Below are the code and all the weights of a small trained network. Each question names an input and a class and asks about switching units off, where a switched-off unit gives its printed mean instead of its output.

import numpy as np


def w(rows, s, z=0):
    codes = np.array(rows[::2]) - 128.0
    scale = np.full(codes.shape[1], s)
    scale[-1] = z or s
    return codes * scale


def norm(h):
    return h / np.sqrt((h * h).mean(-1, keepdims=True) + 1e-5)


def f(y):
    return np.maximum(y, 0)


def log_softmax(a):
    a = a - a.max(-1, keepdims=True)
    return a - np.log(np.exp(a).sum(-1, keepdims=True))


def net(x, mask):
    res = np.array(x, float).reshape(1, 2) / 4 @ E
    u = 0
    for l in range(2):
        y = f(norm(res) @ A[l][:, :-1].T + A[l][:, -1])
        res = res + np.where(mask[u : u + 5], y, B[l][:, -1]) @ B[l][:, :-1]
        u += 5
    return log_softmax(norm(res)[-1] @ U[:, :-1].T + U[:, -1])


A, B = {}, {}
E = w([
[177,95,141,119,90,124,86,65,130,173,158,206],'x0',
[1,146,103,145,127,219,203,83,147,100,110,114],'x1',
],0.0064)
A[0] = w([
[235,116,128,122,105,105,71,84,128,148,141,216,77],'L0N1',
[149,128,127,121,111,162,104,3,135,143,133,213,4],'L0N2',
[133,101,147,143,115,134,122,101,113,131,121,175,18],'L0N3',
[158,121,125,131,96,132,113,63,139,153,149,198,70],'L0N4',
[214,134,128,144,117,107,113,147,144,137,129,150,121],'L0N5',
],0.017,0.0027)
B[0] = w([
[186,155,220,191,140,56,106,39,124,142,118,36,254],'L0N1',
[32,103,81,82,97,254,159,151,163,142,144,242,227],'L0N2',
[123,83,74,89,141,138,155,151,136,147,161,178,163],'L0N3',
[117,100,7,60,139,158,105,217,112,160,185,179,209],'L0N4',
[138,127,159,133,144,110,151,189,107,107,84,121,198],'L0N5',
],0.013,0.025)
A[1] = w([
[7,131,119,131,113,207,195,91,144,91,98,141,116],'L1N1',
[245,112,116,116,106,49,89,186,128,91,101,154,65],'L1N2',
[139,162,81,141,90,110,87,92,114,92,150,113,188],'L1N3',
[216,139,225,192,126,51,91,17,144,163,131,42,87],'L1N4',
[159,145,95,141,4,80,105,30,151,45,88,63,10],'L1N5',
],0.016,0.0012)
B[1] = w([
[143,119,102,138,148,56,136,68,110,121,137,57,255],'L1N1',
[104,184,110,121,106,156,49,138,116,114,172,127,182],'L1N2',
[134,142,175,206,16,155,133,46,104,114,128,171,129],'L1N3',
[180,26,246,124,186,87,188,191,84,229,93,156,239],'L1N4',
[85,154,110,99,149,151,64,175,84,180,177,88,144],'L1N5',
],0.013,0.024)
U = w([
[126,141,173,198,24,148,129,55,128,87,104,184,44],'0',
[92,113,63,142,145,39,150,30,104,89,137,33,210],'1',
[51,54,40,66,122,192,151,126,135,179,187,228,217],'2',
[130,123,142,137,88,151,125,130,204,95,93,121,28],'3',
[165,78,254,143,161,84,125,185,79,192,102,140,218],'4',
[126,142,136,139,103,134,127,114,180,70,60,177,3],'5',
[132,147,135,139,123,133,141,111,141,79,105,182,6],'6',
[89,215,120,123,107,139,16,208,95,65,154,112,176],'7',
],0.0093,0.0037)

Each question gives the input, the list of numbers given to net, and the class t.
The units are the neurons (one row each of A and B). Each row of codes is followed by its name. A weight is (code - 128) times the scale printed after its matrix; where a second scale follows, it is the last column's (A, B and U).
mask holds one flag per neuron, layer by layer. A switched-off neuron (its flag False) gives its mean, the last column of its row in B, instead of its output. The means were averaged over made-up inputs and are rounded, as every weight is.
A unit's drop is (log p(t) with every unit on - log p(t) with that unit switched off) / (log p(t) with every unit on - log p(t) with every unit switched off).
most important unit: the unit with the biggest drop
top k neurons: the k neurons with the biggest drops, biggest first
k most important neurons of layer l: the k neurons of layer l with the biggest drops, biggest first
drop of u: that unit's drop, to one decimal
input [4,0], class 2: most important unit -> L0N2
input [-4,-1], class 7: 4 most important neurons of layer 0 -> [L0N1 L0N2 L0N3 L0N4]
input [2,0], class 2: top 2 neurons -> [L0N2 L0N4]
input [-4,1], class 1: top 4 neurons -> [L0N1 L0N4 L0N5 L1N4]
input [-6,1], class 1: top 2 neurons -> [L0N1 L0N4]
input [2,6], class 1: top 3 neurons -> [L1N1 L0N4 L1N4]
input [-7,-1], class 1: 2 most important neurons of layer 1 -> [L1N4 L1N2]
input [1,4], class 1: top 2 neurons -> [L0N1 L0N4]
input [1,3], class 1: top 4 neurons -> [L1N1 L0N4 L1N4 L0N1]
input [-5,-2], class 7: 3 most important neurons of layer 0 -> [L0N1 L0N2 L0N4]
input [-8,-4], class 7: drop of L1N4 -> 0.6
input [8,1], class 2: drop of L0N4 -> 0.0
input [-5,-4], class 7: drop of L1N4 -> 0.4
input [3,5], class 2: most important unit -> L0N1
input [-6,-3], class 7: drop of L1N4 -> 0.6
